Here is a tiny trained network, its code and every weight. The questions are about switching its units off for an input and a class, where a switched-off unit gives its printed mean instead of its output.

import numpy as np


def w(rows, s, z=0):
    codes = np.array(rows[::2]) - 128.0
    scale = np.full(codes.shape[1], s)
    scale[-1] = z or s
    return codes * scale


def f(y):
    return np.maximum(y, 0)


def log_softmax(a):
    a = a - a.max(-1, keepdims=True)
    return a - np.log(np.exp(a).sum(-1, keepdims=True))


def net(x, mask):
    res = np.array(x, float).reshape(1, 6) / 4 @ E
    y = f(res @ A[0][:, :-1].T + A[0][:, -1])
    res = res + np.where(mask, y, B[0][:, -1]) @ B[0][:, :-1]
    return log_softmax(res[-1] @ U[:, :-1].T + U[:, -1])


A, B = {}, {}
E = w([
[3,117,195],'x0',
[90,229,86],'x1',
[74,75,6],'x2',
[126,126,130],'x3',
[128,128,127],'x4',
[130,130,129],'x5',
],0.0068)
A[0] = w([
[131,100,49,86],'n0',
[103,118,76,138],'n1',
[203,127,129,119],'n2',
[98,101,156,117],'n3',
[125,121,33,125],'n4',
[149,5,172,118],'n5',
[94,231,101,112],'n6',
[94,95,162,119],'n7',
[133,114,131,177],'n8',
[102,109,91,186],'n9',
[79,97,85,96],'n10',
[90,122,145,206],'n11',
[93,113,185,139],'n12',
[158,40,155,99],'n13',
[79,85,29,131],'n14',
[105,119,128,127],'n15',
[132,148,153,109],'n16',
[91,230,99,105],'n17',
[181,124,84,118],'n18',
[112,101,79,123],'n19',
[106,185,101,165],'n20',
[170,171,173,109],'n21',
[180,96,186,96],'n22',
[165,132,153,82],'n23',
[138,126,143,174],'n24',
[19,107,122,132],'n25',
[154,203,187,109],'n26',
[56,114,174,84],'n27',
[184,157,86,97],'n28',
[166,170,154,152],'n29',
[192,92,79,128],'n30',
[228,170,80,100],'n31',
[70,82,54,77],'n32',
[60,144,167,94],'n33',
[140,146,164,121],'n34',
[126,238,140,148],'n35',
[60,63,155,140],'n36',
[108,56,81,97],'n37',
[40,167,142,138],'n38',
[115,151,130,254],'n39',
],0.013,0.011)
B[0] = w([
[109,162,191,155],'n0',
[120,111,184,166],'n1',
[177,150,73,163],'n2',
[132,159,83,150],'n3',
[100,92,171,176],'n4',
[62,104,40,178],'n5',
[85,116,31,173],'n6',
[181,186,120,155],'n7',
[149,93,116,172],'n8',
[163,86,160,190],'n9',
[100,133,194,156],'n10',
[215,106,119,205],'n11',
[171,146,106,172],'n12',
[1,162,46,155],'n13',
[125,137,191,196],'n14',
[157,159,103,143],'n15',
[114,123,179,138],'n16',
[77,114,61,171],'n17',
[173,187,105,160],'n18',
[117,133,194,157],'n19',
[106,61,106,179],'n20',
[84,135,214,159],'n21',
[81,114,134,153],'n22',
[54,175,154,136],'n23',
[139,89,113,169],'n24',
[173,175,141,199],'n25',
[84,118,218,170],'n26',
[142,222,122,163],'n27',
[125,175,105,155],'n28',
[120,85,170,171],'n29',
[170,186,111,172],'n30',
[143,195,148,179],'n31',
[101,152,163,166],'n32',
[136,195,129,163],'n33',
[85,125,146,147],'n34',
[109,88,108,188],'n35',
[153,149,105,187],'n36',
[99,130,168,159],'n37',
[161,154,107,191],'n38',
[211,31,109,246],'n39',
],0.0073,0.012)
U = w([
[177,68,147,254],'0',
[181,62,144,196],'1',
[174,228,127,22],'2',
[58,92,248,27],'3',
[10,81,44,88],'4',
],0.012,0.0049)

Each question gives the input, the list of numbers given to net, and the class t.
The units are the neurons (one row each of A and B). Each row of codes is followed by its name. A weight is (code - 128) times the scale printed after its matrix; where a second scale follows, it is the last column's (A, B and U).
mask holds one flag per neuron, in row order. A switched-off neuron (its flag False) gives its mean, the last column of its row in B, instead of its output. The means were averaged over made-up inputs and are rounded, as every weight is.
A unit's drop is (log p(t) with every unit on - log p(t) with that unit switched off) / (log p(t) with every unit on - log p(t) with every unit switched off).
The circuit of an input: a set's keep is (log p(t) with only the set's units on - log p(t) with every unit switched off) / (log p(t) with every unit on - log p(t) with every unit switched off). Starting from the 12 units with the biggest drops (on a tie, the unit counted first), units are removed one at a time, each time the one whose removal leaves the highest keep (on an exact tie, the one counted first), for as long as the keep stays at least 0.8.
units of the circuit, in order: the units of the circuit, biggest drop first
most important unit: the unit with the biggest drop
top k neurons: the k neurons with the biggest drops, biggest first
drop when u is switched off: that unit's drop, to one decimal
input [-6,-8,3,1,-3,6], class 4: units of the circuit, in order : n13, n5
input [7,2,6,-2,4,4], class 2: units of the circuit, in order : n25, n27
input [3,-4,-8,1,-6,-7], class 3: units of the circuit, in order : n26, n21
input [8,8,6,1,-2,-6], class 2: units of the circuit, in order : n25
input [8,6,8,-8,3,2], class 0: units of the circuit, in order : n9, n11
input [-7,-1,5,3,2,6], class 2: units of the circuit, in order : n30, n31
input [6,2,-2,2,0,5], class 2: units of the circuit, in order : n27, n33
input [-4,8,-1,-1,8,-3], class 4: top 2 neurons : n6, n17
input [7,4,-1,6,0,-3], class 2: top 4 neurons : n27, n33, n25, n38
input [7,-7,5,-1,6,5], class 2: units of the circuit, in order : n25, n27, n7, n36
input [7,6,6,0,-6,8], class 1: units of the circuit, in order : n9, n11
input [-2,-8,0,-3,5,0], class 4: top 2 neurons : n13, n5
input [-4,7,4,-5,-8,-4], class 4: top 2 neurons : n6, n17
input [2,7,-8,4,-4,-6], class 3: units of the circuit, in order : n26
input [-3,6,-8,1,6,6], class 3: units of the circuit, in order : n26, n21
input [-5,-8,1,-7,5,-6], class 4: top 2 neurons : n13, n5
input [0,5,2,-3,3,-3], class 4: top 3 neurons : n6, n17, n20
input [8,7,-7,7,-4,-4], class 2: top 3 neurons : n27, n33, n38
input [-4,-8,-8,-1,-6,2], class 3: drop when n29 is switched off : 0.1
input [4,6,6,6,2,0], class 0: drop when n38 is switched off : 0.2
input [2,-8,3,-3,4,-4], class 4: drop when n5 is switched off : 0.5
input [-4,-5,-7,6,6,-5], class 3: most important unit : n21
input [8,-1,-8,1,1,7], class 2: drop when n7 is switched off : 0.2
